Below are the code and all the weights of a small trained network. Each question names an input and a target symbol and asks about switching units off, where a switched-off unit gives its printed mean instead of its output.

import numpy as np


def w(rows, s, z=0):
    codes = np.array(rows[::2]) - 128.0
    scale = np.full(codes.shape[1], s)
    scale[-1] = z or s
    return codes * scale


def f(y):
    return np.maximum(y, 0)


def softmax(a):
    e = np.exp(a - a.max(-1, keepdims=True))
    return e / e.sum(-1, keepdims=True)


def log_softmax(a):
    a = a - a.max(-1, keepdims=True)
    return a - np.log(np.exp(a).sum(-1, keepdims=True))


def net(x, mask):
    ids = ['βγδεζθλμστφψ'.index(c) for c in x.split()]
    T = len(ids)
    res = E[ids] + P[:T]
    q, k, v = (res @ M[0].T for M in (Q, K, V))
    z = softmax(np.where(np.tri(T) > 0, q @ k.T / 2**0.5, -1e9)) @ v
    res = res + np.where(mask[0], z, O[0][:, -1]) @ O[0][:, :-1]
    y = f(res @ A[0][:, :-1].T + A[0][:, -1])
    res = res + np.where(mask[1:13], y, B[0][:, -1]) @ B[0][:, :-1]
    return log_softmax(res[-1] @ U[:, :-1].T + U[:, -1])


Q, K, V, O, A, B = {}, {}, {}, {}, {}, {}
E = w([
[56,95,81],'β',
[157,127,116],'γ',
[191,165,136],'δ',
[224,110,143],'ε',
[88,153,84],'ζ',
[215,23,134],'θ',
[129,115,102],'λ',
[141,66,109],'μ',
[28,123,69],'σ',
[220,64,143],'τ',
[181,130,4],'φ',
[102,198,99],'ψ',
],0.017)
P = w([
[194,107,3],'0',
[170,109,62],'1',
[171,108,61],'2',
[169,110,61],'3',
[173,108,59],'4',
[168,110,56],'5',
[171,111,55],'6',
],0.011)
Q[0] = w([
[92,163,254],'h1',
[161,155,66],'h1',
],0.019)
K[0] = w([
[88,138,213],'h1',
[166,168,6],'h1',
],0.017)
V[0] = w([
[239,175,151],'h1',
[145,3,141],'h1',
],0.019)
O[0] = w([
[52,102,175,254],'h1',
[163,254,156,223],'h1',
],0.021,0.0057)
A[0] = w([
[182,102,224,124],'n1',
[163,51,2,143],'n2',
[116,64,150,110],'n3',
[210,216,46,4],'n4',
[71,204,67,167],'n5',
[73,157,122,160],'n6',
[125,133,37,175],'n7',
[172,230,78,136],'n8',
[64,129,102,89],'n9',
[136,117,61,137],'n10',
[127,75,152,156],'n11',
[207,99,160,131],'n12',
],0.011,0.016)
B[0] = w([
[133,135,88,145],'n1',
[95,123,190,223],'n2',
[111,157,66,167],'n3',
[2,55,113,221],'n4',
[186,73,128,205],'n5',
[148,144,155,173],'n6',
[223,111,194,191],'n7',
[135,148,90,250],'n8',
[186,139,86,150],'n9',
[150,113,165,167],'n10',
[122,209,120,171],'n11',
[159,102,128,154],'n12',
],0.0095,0.022)
U = w([
[149,163,11,191],'β',
[75,88,179,63],'γ',
[101,172,223,66],'δ',
[121,219,106,85],'ε',
[254,159,59,197],'ζ',
[142,143,116,154],'θ',
[186,201,160,106],'λ',
[37,156,122,87],'μ',
[168,68,121,25],'σ',
[168,87,29,124],'τ',
[213,127,183,143],'φ',
[151,154,145,254],'ψ',
],0.0096,0.0064)

Each question gives the input, a string of symbols that net reads in full, and the target symbol t.
The units are the heads (2 rows each of Q, K, V and O) and the neurons (one row each of A and B). Each row of codes is followed by its name. A weight is (code - 128) times the scale printed after its matrix; where a second scale follows, it is the last column's (O, A, B and U).
mask holds one flag per unit, heads first, then neurons. A switched-off unit (its flag False) gives its mean, the last column of its rows in O or B, instead of its output. The means were averaged over made-up inputs and are rounded, as every weight is.
A unit's drop is (log p(t) with every unit on - log p(t) with that unit switched off) / (log p(t) with every unit on - log p(t) with every unit switched off).
The circuit of an input: a set's keep is (log p(t) with only the set's units on - log p(t) with every unit switched off) / (log p(t) with every unit on - log p(t) with every unit switched off). Starting from the 12 units with the biggest drops (on a tie, the unit counted first), units are removed one at a time, each time the one whose removal leaves the highest keep (on an exact tie, the one counted first), for as long as the keep stays at least 0.8.
circuit, biggest first: the units of the circuit, biggest drop first
unit that matters most: the unit with the biggest drop
top k neurons: the k neurons with the biggest drops, biggest first
input μ ζ λ ψ, target β: circuit, biggest first : (h1; n4; n8; n2)
input β μ ζ, target τ: circuit, biggest first : (n4; h1; n5)
input τ γ λ ψ λ λ σ, target λ: top 2 neurons : (n4; n5)
input δ ε τ ψ σ γ ζ, target μ: circuit, biggest first : (h1; n7; n3)
input δ ε ψ ψ θ ψ θ, target μ: unit that matters most : h1
input ζ μ ψ ζ σ, target φ: top 3 neurons : (n4; n7; n2)
input σ δ γ ε, target σ: circuit, biggest first : (n4; h1; n2; n7)
input ψ δ λ δ θ, target γ: circuit, biggest first : (h1; n2)
input μ δ ζ ψ γ θ μ, target β: top 4 neurons : (n4; n8; n2; n7)
input μ τ δ, target β: circuit, biggest first : (n4; h1; n8; n2)
input τ ζ λ τ ψ ε μ, target λ: circuit, biggest first : (h1; n4)
input σ σ ψ, target σ: top 4 neurons : (n4; n7; n2; n10)
input ζ μ β, target φ: circuit, biggest first : (n4; n7; h1; n2)
input μ μ μ ζ β, target β: top 3 neurons : (n4; n8; n2)
input μ ε γ θ, target β: top 2 neurons : (n4; n8)
input σ τ τ θ ζ ψ θ, target σ: top 4 neurons : (n4; n2; n7; n12)
input ψ δ δ β τ γ σ, target γ: top 2 neurons : (n2; n8)
input σ γ β σ, target σ: circuit, biggest first : (n4; h1; n7; n2)
input ε ε μ β δ β σ, target δ: circuit, biggest first : (h1; n4)
input δ μ τ, target μ: circuit, biggest first : (h1; n3; n11)
input σ σ γ, target σ: top 3 neurons : (n4; n2; n7)
input δ ζ μ θ μ γ ψ, target μ: top 2 neurons : (n7; n3)
input μ τ β ψ λ ζ ε, target β: top 2 neurons : (n4; n8)
input τ δ μ δ β δ, target λ: top neuron : (n4)
input ζ γ μ τ ε, target φ: top 3 neurons : (n2; n4; n8)
input θ ε ζ γ λ μ λ, target ε: circuit, biggest first : (h1; n8)
